Below is a small trained network, with its code and all its weights. Each question gives an input and a class and asks what happens when units are switched off, that is, made to give their printed mean instead of their output.

import numpy as np


def w(rows, s, z=0):
    codes = np.array(rows[::2]) - 128.0
    scale = np.full(codes.shape[1], s)
    scale[-1] = z or s
    return codes * scale


def norm(h):
    return h / np.sqrt((h * h).mean(-1, keepdims=True) + 1e-5)


def f(y):
    return np.maximum(y, 0)


def log_softmax(a):
    a = a - a.max(-1, keepdims=True)
    return a - np.log(np.exp(a).sum(-1, keepdims=True))


def net(x, mask):
    res = np.array(x, float).reshape(1, 2) / 4 @ E
    u = 0
    for l in range(2):
        y = f(norm(res) @ A[l][:, :-1].T + A[l][:, -1])
        res = res + np.where(mask[u : u + 15], y, B[l][:, -1]) @ B[l][:, :-1]
        u += 15
    return log_softmax(norm(res)[-1] @ U[:, :-1].T + U[:, -1])


A, B = {}, {}
E = w([
[128,17,188,178,151,109,64,148],'x0',
[135,94,102,116,168,149,254,205],'x1',
],0.0055)
A[0] = w([
[70,150,145,82,71,202,165,139,107],'0.n0',
[207,134,124,56,101,186,183,156,101],'0.n1',
[201,119,93,73,111,104,112,120,20],'0.n2',
[81,162,170,150,128,151,77,96,194],'0.n3',
[129,61,131,148,156,134,121,223,127],'0.n4',
[97,153,254,122,176,68,131,137,167],'0.n5',
[105,151,165,135,100,48,123,93,63],'0.n6',
[86,127,136,37,160,86,229,137,142],'0.n7',
[108,153,74,84,152,118,161,122,152],'0.n8',
[102,122,108,126,89,168,88,171,2],'0.n9',
[148,104,111,104,140,80,170,148,64],'0.n10',
[109,137,90,150,119,99,105,165,28],'0.n11',
[225,77,50,243,203,161,133,181,128],'0.n12',
[91,61,154,167,74,103,65,87,115],'0.n13',
[151,187,198,118,170,153,142,123,97],'0.n14',
],0.0047,0.0066)
B[0] = w([
[178,120,119,122,126,130,103,148,171],'0.n0',
[111,110,181,135,138,104,95,108,194],'0.n1',
[152,74,186,51,192,59,81,248,128],'0.n2',
[105,83,131,98,133,154,145,172,254],'0.n3',
[191,140,93,140,135,153,115,126,231],'0.n4',
[148,157,105,116,103,135,105,129,208],'0.n5',
[70,115,158,87,78,125,79,128,138],'0.n6',
[94,141,125,87,129,141,100,107,247],'0.n7',
[163,87,104,159,107,139,106,131,217],'0.n8',
[235,2,9,206,196,205,222,197,128],'0.n9',
[60,89,141,62,166,194,147,159,139],'0.n10',
[55,215,87,73,139,178,96,149,128],'0.n11',
[51,106,154,97,107,111,100,135,227],'0.n12',
[143,157,110,140,112,160,175,98,228],'0.n13',
[136,121,107,130,136,144,128,135,131],'0.n14',
],0.0072,0.0042)
A[1] = w([
[167,113,120,189,94,153,79,110,144],'1.n0',
[156,158,108,141,70,150,158,136,139],'1.n1',
[200,174,86,130,116,98,165,104,7],'1.n2',
[129,62,166,138,202,149,159,132,152],'1.n3',
[222,105,186,207,162,80,152,140,128],'1.n4',
[75,139,100,122,184,123,137,185,3],'1.n5',
[56,159,211,182,79,39,73,88,90],'1.n6',
[226,83,188,231,192,80,109,119,96],'1.n7',
[160,188,131,204,108,85,116,69,105],'1.n8',
[178,195,76,123,152,101,205,119,77],'1.n9',
[66,128,129,118,237,98,255,174,74],'1.n10',
[133,226,145,113,90,103,97,63,104],'1.n11',
[143,91,144,157,154,115,170,202,110],'1.n12',
[137,129,113,164,99,145,162,185,128],'1.n13',
[96,95,129,114,129,165,52,88,148],'1.n14',
],0.0078,0.0041)
B[1] = w([
[75,147,152,109,103,144,183,126,204],'1.n0',
[146,118,117,136,182,73,80,139,169],'1.n1',
[240,200,46,203,74,230,116,52,142],'1.n2',
[153,187,124,200,67,137,181,70,198],'1.n3',
[182,193,35,122,142,155,63,98,146],'1.n4',
[101,150,165,91,102,136,197,139,148],'1.n5',
[52,89,190,53,108,119,240,168,163],'1.n6',
[195,236,24,189,116,184,161,84,166],'1.n7',
[163,52,109,120,209,66,71,201,139],'1.n8',
[179,167,96,253,107,172,119,73,158],'1.n9',
[37,51,248,89,91,78,103,146,186],'1.n10',
[94,87,178,155,104,160,192,125,198],'1.n11',
[81,150,152,63,132,133,126,107,173],'1.n12',
[130,88,126,91,156,98,74,122,149],'1.n13',
[168,125,95,132,173,90,94,139,254],'1.n14',
],0.0067,0.0074)
U = w([
[21,37,219,44,34,125,216,134,253],'0',
[205,194,32,219,30,228,182,26,254],'1',
[182,46,42,38,202,70,29,186,217],'2',
[140,222,199,237,211,50,164,207,2],'3',
[186,212,211,205,207,59,182,208,2],'4',
[224,186,198,187,191,27,212,219,2],'5',
[185,210,204,209,219,24,194,202,2],'6',
[191,216,205,221,197,2,202,220,2],'7',
],0.0099,0.0066)

Each question gives the input, the list of numbers given to net, and the class t.
The units are the neurons (one row each of A and B). Each row of codes is followed by its name. A weight is (code - 128) times the scale printed after its matrix; where a second scale follows, it is the last column's (A, B and U).
mask holds one flag per neuron, layer by layer. A switched-off neuron (its flag False) gives its mean, the last column of its row in B, instead of its output. The means were averaged over made-up inputs and are rounded, as every weight is.
A unit's drop is (log p(t) with every unit on - log p(t) with that unit switched off) / (log p(t) with every unit on - log p(t) with every unit switched off).
The circuit of an input: a set's keep is (log p(t) with only the set's units on - log p(t) with every unit switched off) / (log p(t) with every unit on - log p(t) with every unit switched off). Starting from the 12 units with the biggest drops (on a tie, the unit counted first), units are removed one at a time, each time the one whose removal leaves the highest keep (on an exact tie, the one counted first), for as long as the keep stays at least 0.8.
units of the circuit, in order: the units of the circuit, biggest drop first
k most important neurons: the k neurons with the biggest drops, biggest first
k most important neurons of layer l: the k neurons of layer l with the biggest drops, biggest first
drop when u is switched off: that unit's drop, to one decimal
input [-1,-4], class 0: 2 most important neurons of layer 0 -> [0.n4 0.n8]
input [3,-3], class 2: units of the circuit, in order -> [1.n14]
input [-3,1], class 2: 3 most important neurons of layer 0 -> [0.n13 0.n7 0.n8]
input [-2,1], class 2: 2 most important neurons -> [0.n7 1.n3]
input [-6,6], class 0: 2 most important neurons -> [1.n10 0.n4]
input [3,0], class 2: 2 most important neurons of layer 0 -> [0.n5 0.n12]
input [7,6], class 1: 2 most important neurons -> [0.n4 0.n3]
input [0,-4], class 0: 4 most important neurons -> [0.n4 0.n8 0.n6 1.n11]
input [2,3], class 2: 3 most important neurons of layer 0 -> [0.n12 0.n4 0.n3]
input [4,3], class 1: 2 most important neurons -> [0.n4 1.n3]
input [3,-1], class 2: 2 most important neurons -> [0.n5 1.n3]
input [0,-3], class 2: 2 most important neurons -> [0.n3 1.n3]
input [-7,-7], class 0: 2 most important neurons of layer 0 -> [0.n4 0.n13]
input [0,-1], class 2: most important neuron -> [0.n3]
input [2,1], class 2: 2 most important neurons of layer 0 -> [0.n12 0.n4]
input [3,1], class 2: 2 most important neurons of layer 1 -> [1.n11 1.n10]
input [7,3], class 1: drop when 1.n13 is switched off -> 0.0
input [-3,-4], class 0: drop when 1.n11 is switched off -> 1.5
input [-1,3], class 2: drop when 0.n3 is switched off -> 0.3
input [4,0], class 1: drop when 0.n7 is switched off -> 0.6
input [1,1], class 2: most important neuron of layer 0 -> [0.n4]
